Here is a tiny trained network, its code and every weight. The questions are about switching its units off for an input and a class, where a switched-off unit gives its printed mean instead of its output.

import numpy as np


def w(rows, s, z=0):
    codes = np.array(rows[::2]) - 128.0
    scale = np.full(codes.shape[1], s)
    scale[-1] = z or s
    return codes * scale


def f(y):
    return y / 2 * (1 + np.tanh(0.7978845608 * (y + 0.044715 * y**3)))


def log_softmax(a):
    a = a - a.max(-1, keepdims=True)
    return a - np.log(np.exp(a).sum(-1, keepdims=True))


def net(x, mask):
    res = np.array(x, float).reshape(1, 6) / 4 @ E
    y = f(res @ A[0][:, :-1].T + A[0][:, -1])
    res = res + np.where(mask, y, B[0][:, -1]) @ B[0][:, :-1]
    return log_softmax(res[-1] @ U[:, :-1].T + U[:, -1])


A, B = {}, {}
E = w([
[61,119,138,60,166,163,83,153,126,245],'x0',
[114,74,177,41,141,76,141,86,168,131],'x1',
[160,75,176,138,163,170,175,173,176,88],'x2',
[117,144,96,82,218,117,164,142,135,40],'x3',
[122,79,168,185,184,207,123,114,167,103],'x4',
[33,168,120,120,109,94,81,165,174,94],'x5',
],0.013)
A[0] = w([
[128,112,76,171,96,168,66,107,71,248,214],'N0',
[142,94,80,134,170,182,147,115,87,171,151],'N1',
[149,60,158,58,200,175,117,42,181,189,125],'N2',
[154,108,164,126,58,128,149,126,134,153,216],'N3',
[134,167,174,95,77,97,112,155,156,254,63],'N4',
[120,204,143,177,121,159,154,103,56,175,50],'N5',
[82,139,137,216,46,130,55,119,173,184,166],'N6',
[135,164,67,109,63,135,102,114,112,132,210],'N7',
[157,138,126,118,198,82,196,141,202,69,174],'N8',
[165,135,142,155,12,131,182,126,134,118,228],'N9',
[158,65,143,177,94,151,138,88,135,173,205],'N10',
[65,160,131,194,2,90,102,153,121,167,139],'N11',
[41,184,110,68,123,87,151,94,82,166,87],'N12',
[224,151,125,137,144,114,251,101,105,97,147],'N13',
[152,150,117,150,116,80,248,132,76,130,130],'N14',
[137,124,73,132,170,140,93,134,86,175,226],'N15',
[69,162,81,141,220,124,146,190,179,72,189],'N16',
[85,176,94,32,84,82,49,83,126,186,253],'N17',
[94,193,88,84,206,57,85,151,123,96,191],'N18',
[180,137,111,152,127,151,133,179,94,207,158],'N19',
[189,137,145,230,196,155,202,142,166,82,208],'N20',
[133,34,223,50,127,172,161,113,111,236,183],'N21',
[104,62,129,86,95,162,192,163,153,223,125],'N22',
],0.0095,0.0046)
B[0] = w([
[139,208,123,206,68,225,93,97,125,202,226],'N0',
[153,176,178,145,174,147,182,71,107,188,167],'N1',
[165,67,226,133,192,86,238,167,211,194,210],'N2',
[172,109,138,169,83,115,115,194,169,133,169],'N3',
[103,135,103,37,82,212,68,190,182,125,205],'N4',
[158,204,74,180,185,161,120,100,94,131,161],'N5',
[43,145,123,219,76,103,85,109,214,132,196],'N6',
[118,186,89,148,119,110,104,93,92,115,182],'N7',
[147,40,77,116,182,143,159,154,44,73,209],'N8',
[193,121,58,176,30,82,79,97,153,62,183],'N9',
[172,120,185,238,108,78,80,151,138,160,179],'N10',
[118,246,63,170,131,92,28,91,255,26,202],'N11',
[67,33,39,100,175,75,67,152,66,178,199],'N12',
[205,102,107,156,84,101,165,161,88,60,207],'N13',
[174,111,122,90,98,113,173,155,78,125,173],'N14',
[95,163,154,113,160,149,140,141,72,207,176],'N15',
[55,116,123,68,233,227,156,156,133,64,214],'N16',
[137,160,94,43,155,43,6,169,136,185,254],'N17',
[76,68,81,69,220,124,117,120,60,135,203],'N18',
[156,201,113,120,105,189,136,116,108,159,175],'N19',
[124,71,169,179,145,154,176,61,41,87,230],'N20',
[180,75,160,79,109,149,150,204,226,229,239],'N21',
[134,121,140,65,90,166,123,223,190,184,189],'N22',
],0.0082,0.019)
U = w([
[155,217,100,199,123,221,87,84,60,187,136],'0',
[35,84,133,105,237,250,159,147,96,14,207],'1',
[225,104,94,136,51,62,154,109,52,47,34],'2',
[109,131,149,57,61,174,81,185,177,194,105],'3',
[160,60,212,121,197,103,174,121,173,197,127],'4',
[91,82,181,204,64,118,56,34,111,99,106],'5',
[75,143,70,28,185,2,28,120,43,168,246],'6',
[79,197,89,193,67,64,38,92,225,73,3],'7',
],0.0095,0.0042)

Each question gives the input, the list of numbers given to net, and the class t.
The units are the neurons (one row each of A and B). Each row of codes is followed by its name. A weight is (code - 128) times the scale printed after its matrix; where a second scale follows, it is the last column's (A, B and U).
mask holds one flag per neuron, in row order. A switched-off neuron (its flag False) gives its mean, the last column of its row in B, instead of its output. The means were averaged over made-up inputs and are rounded, as every weight is.
A unit's drop is (log p(t) with every unit on - log p(t) with that unit switched off) / (log p(t) with every unit on - log p(t) with every unit switched off).
The circuit of an input: a set's keep is (log p(t) with only the set's units on - log p(t) with every unit switched off) / (log p(t) with every unit on - log p(t) with every unit switched off). Starting from the 12 units with the biggest drops (on a tie, the unit counted first), units are removed one at a time, each time the one whose removal leaves the highest keep (on an exact tie, the one counted first), for as long as the keep stays at least 0.8.
circuit, biggest first: the units of the circuit, biggest drop first
top k neurons: the k neurons with the biggest drops, biggest first
drop when u is switched off: that unit's drop, to one decimal
input [7,-5,4,3,-1,6], class 1: circuit, biggest first : N16
input [2,-6,7,-8,3,2], class 7: top 2 neurons : N6, N11
input [7,-4,-5,-2,5,5], class 7: top 2 neurons : N6, N11
input [1,-1,6,2,-6,4], class 1: circuit, biggest first : N17, N16
input [-4,-1,-2,2,2,0], class 2: circuit, biggest first : N4, N13, N15
input [-4,-6,-8,5,-7,-7], class 2: top 3 neurons : N13, N14, N9
input [8,-5,4,-2,-6,7], class 6: top 2 neurons : N17, N12
input [0,3,1,-4,-5,6], class 7: top 3 neurons : N11, N6, N8
input [4,-8,-4,5,-2,-2], class 0: top 3 neurons : N0, N5, N19
input [-3,-2,0,4,-6,0], class 2: top 3 neurons : N17, N13, N14
input [-2,2,-1,8,-3,-5], class 1: drop when N9 is switched off : 0.2
input [-2,2,-2,0,4,4], class 1: drop when N17 is switched off : 0.4
input [7,6,5,5,-1,0], class 4: drop when N20 is switched off : 0.0
input [-5,6,6,2,1,-8], class 2: circuit, biggest first : N13
